Here is a tiny trained network, its code and every weight. The questions are about switching its units off for an input and a class, where a switched-off unit gives its printed mean instead of its output.

import numpy as np


def w(rows, s, z=0):
    codes = np.array(rows[::2]) - 128.0
    scale = np.full(codes.shape[1], s)
    scale[-1] = z or s
    return codes * scale


def norm(h):
    return h / np.sqrt((h * h).mean(-1, keepdims=True) + 1e-5)


def f(y):
    return np.maximum(y, 0)


def log_softmax(a):
    a = a - a.max(-1, keepdims=True)
    return a - np.log(np.exp(a).sum(-1, keepdims=True))


def net(x, mask):
    res = np.array(x, float).reshape(1, 6) / 4 @ E
    u = 0
    for l in range(4):
        y = f(norm(res) @ A[l][:, :-1].T + A[l][:, -1])
        res = res + np.where(mask[u : u + 7], y, B[l][:, -1]) @ B[l][:, :-1]
        u += 7
    return log_softmax(norm(res)[-1] @ U[:, :-1].T + U[:, -1])


A, B = {}, {}
E = w([
[189,108,85,135,119,117,131,211,111,128],'x0',
[93,121,122,176,171,118,108,142,63,113],'x1',
[128,129,128,127,128,128,129,128,127,130],'x2',
[128,129,130,128,129,128,126,130,129,129],'x3',
[104,136,131,80,137,12,125,151,102,128],'x4',
[127,132,128,128,129,129,129,129,128,130],'x5',
],0.011)
A[0] = w([
[13,129,148,91,129,98,136,7,138,114,174],'0.n1',
[65,142,135,143,134,193,140,80,128,147,162],'0.n2',
[99,122,137,182,122,229,130,31,151,133,253],'0.n3',
[130,123,141,168,152,175,109,141,124,111,76],'0.n4',
[38,123,133,215,158,106,116,60,59,107,36],'0.n5',
[61,119,143,246,159,128,126,151,25,120,189],'0.n6',
[180,120,108,210,119,245,127,146,140,112,140],'0.n7',
],0.013,0.0024)
B[0] = w([
[125,81,129,100,134,155,109,67,110,210,244],'0.n1',
[123,127,106,130,104,106,125,126,127,55,197],'0.n2',
[175,171,122,140,136,93,126,145,162,41,247],'0.n3',
[142,108,86,86,87,186,110,94,130,117,162],'0.n4',
[73,208,182,142,139,194,193,211,159,94,202],'0.n5',
[121,106,5,162,172,109,95,58,76,138,209],'0.n6',
[103,84,156,134,141,174,146,97,106,216,225],'0.n7',
],0.017,0.016)
A[1] = w([
[135,118,102,200,146,47,77,198,143,81,6],'1.n1',
[166,105,246,132,105,177,129,146,174,129,76],'1.n2',
[177,164,75,157,130,67,125,104,156,19,101],'1.n3',
[159,95,144,160,92,90,125,145,134,12,72],'1.n4',
[147,100,112,113,137,117,117,150,104,69,64],'1.n5',
[146,134,80,66,131,110,110,133,88,30,40],'1.n6',
[182,125,141,91,97,42,145,250,127,110,78],'1.n7',
],0.016,0.0014)
B[1] = w([
[161,133,165,158,67,67,96,127,75,120,173],'1.n1',
[172,67,188,153,65,123,129,195,149,202,185],'1.n2',
[188,118,156,85,97,144,101,161,111,10,246],'1.n3',
[34,168,134,35,152,115,101,64,128,183,187],'1.n4',
[139,161,133,149,113,126,151,154,121,165,163],'1.n5',
[148,104,136,187,85,137,173,178,143,155,208],'1.n6',
[104,105,50,65,237,178,176,101,183,114,203],'1.n7',
],0.014,0.013)
A[2] = w([
[3,215,147,166,168,67,140,128,131,138,9],'2.n1',
[95,156,106,187,169,135,123,85,121,169,65],'2.n2',
[120,141,145,140,105,77,98,75,204,217,19],'2.n3',
[175,155,121,164,96,11,138,229,57,92,58],'2.n4',
[124,131,194,44,71,100,135,127,130,121,91],'2.n5',
[178,146,173,144,94,59,103,163,188,96,17],'2.n6',
[70,160,69,173,152,154,108,181,145,107,75],'2.n7',
],0.018,0.0015)
B[2] = w([
[98,133,185,88,141,175,106,195,88,117,177],'2.n1',
[116,64,125,119,114,164,68,110,123,102,222],'2.n2',
[115,212,137,166,176,59,144,108,146,143,237],'2.n3',
[128,99,125,151,116,5,145,167,49,85,212],'2.n4',
[172,151,125,102,123,97,76,60,109,169,254],'2.n5',
[137,74,133,76,100,173,107,142,120,110,204],'2.n6',
[174,155,174,102,110,59,156,105,173,178,221],'2.n7',
],0.021,0.009)
A[3] = w([
[41,109,170,105,126,191,169,130,190,134,71],'3.n1',
[150,149,155,199,77,133,158,221,166,187,59],'3.n2',
[92,118,129,121,145,90,66,73,129,73,113],'3.n3',
[108,235,89,187,118,156,161,152,193,2,5],'3.n4',
[50,130,164,136,115,160,90,195,147,136,72],'3.n5',
[125,129,207,205,72,135,189,224,161,173,65],'3.n6',
[111,92,182,144,90,131,141,79,188,157,80],'3.n7',
],0.017,0.0027)
B[3] = w([
[133,134,112,129,143,77,118,175,109,93,212],'3.n1',
[111,70,174,151,115,177,161,172,152,153,198],'3.n2',
[122,121,148,157,107,144,147,177,155,147,254],'3.n3',
[58,237,144,209,81,153,251,82,118,103,236],'3.n4',
[117,162,156,124,141,163,102,184,146,102,168],'3.n5',
[152,117,133,148,79,143,176,189,185,145,205],'3.n6',
[119,162,105,150,117,67,127,163,149,114,230],'3.n7',
],0.019,0.0078)
U = w([
[235,131,185,24,29,142,52,80,158,79,136],'0',
[83,240,127,180,81,193,233,71,125,43,253],'1',
[157,79,178,172,66,152,191,221,218,214,56],'2',
[106,37,26,183,150,210,68,46,78,181,125],'3',
[105,216,163,112,181,33,84,31,167,245,121],'4',
[23,165,204,74,189,190,46,212,83,115,156],'5',
[135,120,31,24,237,100,212,143,192,106,127],'6',
[141,96,88,156,111,1,140,183,35,66,129],'7',
],0.0098,0.00053)

Each question gives the input, the list of numbers given to net, and the class t.
The units are the neurons (one row each of A and B). Each row of codes is followed by its name. A weight is (code - 128) times the scale printed after its matrix; where a second scale follows, it is the last column's (A, B and U).
mask holds one flag per neuron, layer by layer. A switched-off neuron (its flag False) gives its mean, the last column of its row in B, instead of its output. The means were averaged over made-up inputs and are rounded, as every weight is.
A unit's drop is (log p(t) with every unit on - log p(t) with that unit switched off) / (log p(t) with every unit on - log p(t) with every unit switched off).
The circuit of an input: a set's keep is (log p(t) with only the set's units on - log p(t) with every unit switched off) / (log p(t) with every unit on - log p(t) with every unit switched off). Starting from the 12 units with the biggest drops (on a tie, the unit counted first), units are removed one at a time, each time the one whose removal leaves the highest keep (on an exact tie, the one counted first), for as long as the keep stays at least 0.8.
units of the circuit, in order: the units of the circuit, biggest drop first
unit that matters most: the unit with the biggest drop
top k neurons: the k neurons with the biggest drops, biggest first
top k neurons in layer l: the k neurons of layer l with the biggest drops, biggest first
input [6,-8,7,0,5,-4], class 6: units of the circuit, in order => (1.n7, 0.n1)
input [1,8,5,1,0,3], class 3: units of the circuit, in order => (0.n6)
input [3,-8,-7,6,1,-3], class 6: top 2 neurons in layer 0 => (0.n7, 0.n1)
input [-8,8,8,5,2,-8], class 5: units of the circuit, in order => (0.n5, 2.n1)
input [-6,5,-8,0,1,-3], class 5: top 3 neurons => (0.n5, 0.n1, 2.n1)
input [7,-7,4,2,3,1], class 6: top 2 neurons in layer 0 => (0.n6, 0.n7)
input [-5,-4,-3,-3,1,-1], class 4: top 2 neurons => (0.n1, 1.n3)
input [-8,7,-4,1,3,2], class 5: top 2 neurons => (0.n5, 0.n1)
input [-5,-1,-6,0,4,-2], class 4: top 2 neurons => (0.n1, 0.n6)
input [3,0,-6,1,0,-2], class 2: top 3 neurons => (0.n3, 0.n6, 0.n1)
input [6,-4,-4,-8,8,8], class 6: top 2 neurons => (1.n7, 0.n6)
input [6,-6,-3,1,6,-1], class 6: top 4 neurons => (1.n7, 0.n6, 0.n3, 0.n1)
input [-8,-6,5,-1,-3,-7], class 0: top 2 neurons => (0.n3, 1.n3)
input [-1,6,4,-6,4,-5], class 5: top neuron => (0.n5)
input [5,-4,3,7,8,8], class 6: top 4 neurons => (1.n7, 0.n6, 0.n3, 0.n1)
input [-5,0,0,7,-4,2], class 0: top 3 neurons => (0.n3, 0.n6, 2.n5)
input [-7,-2,2,-6,0,-4], class 0: top 4 neurons in layer 0 => (0.n3, 0.n7, 0.n2, 0.n6)
input [-7,0,6,8,1,-7], class 4: top 2 neurons in layer 1 => (1.n3, 1.n2)
input [6,-2,-3,3,2,3], class 6: top 2 neurons in layer 0 => (0.n6, 0.n7)
input [6,5,2,3,0,0], class 3: unit that matters most => 0.n3
input [-8,6,4,1,3,6], class 5: top 2 neurons in layer 0 => (0.n5, 0.n1)
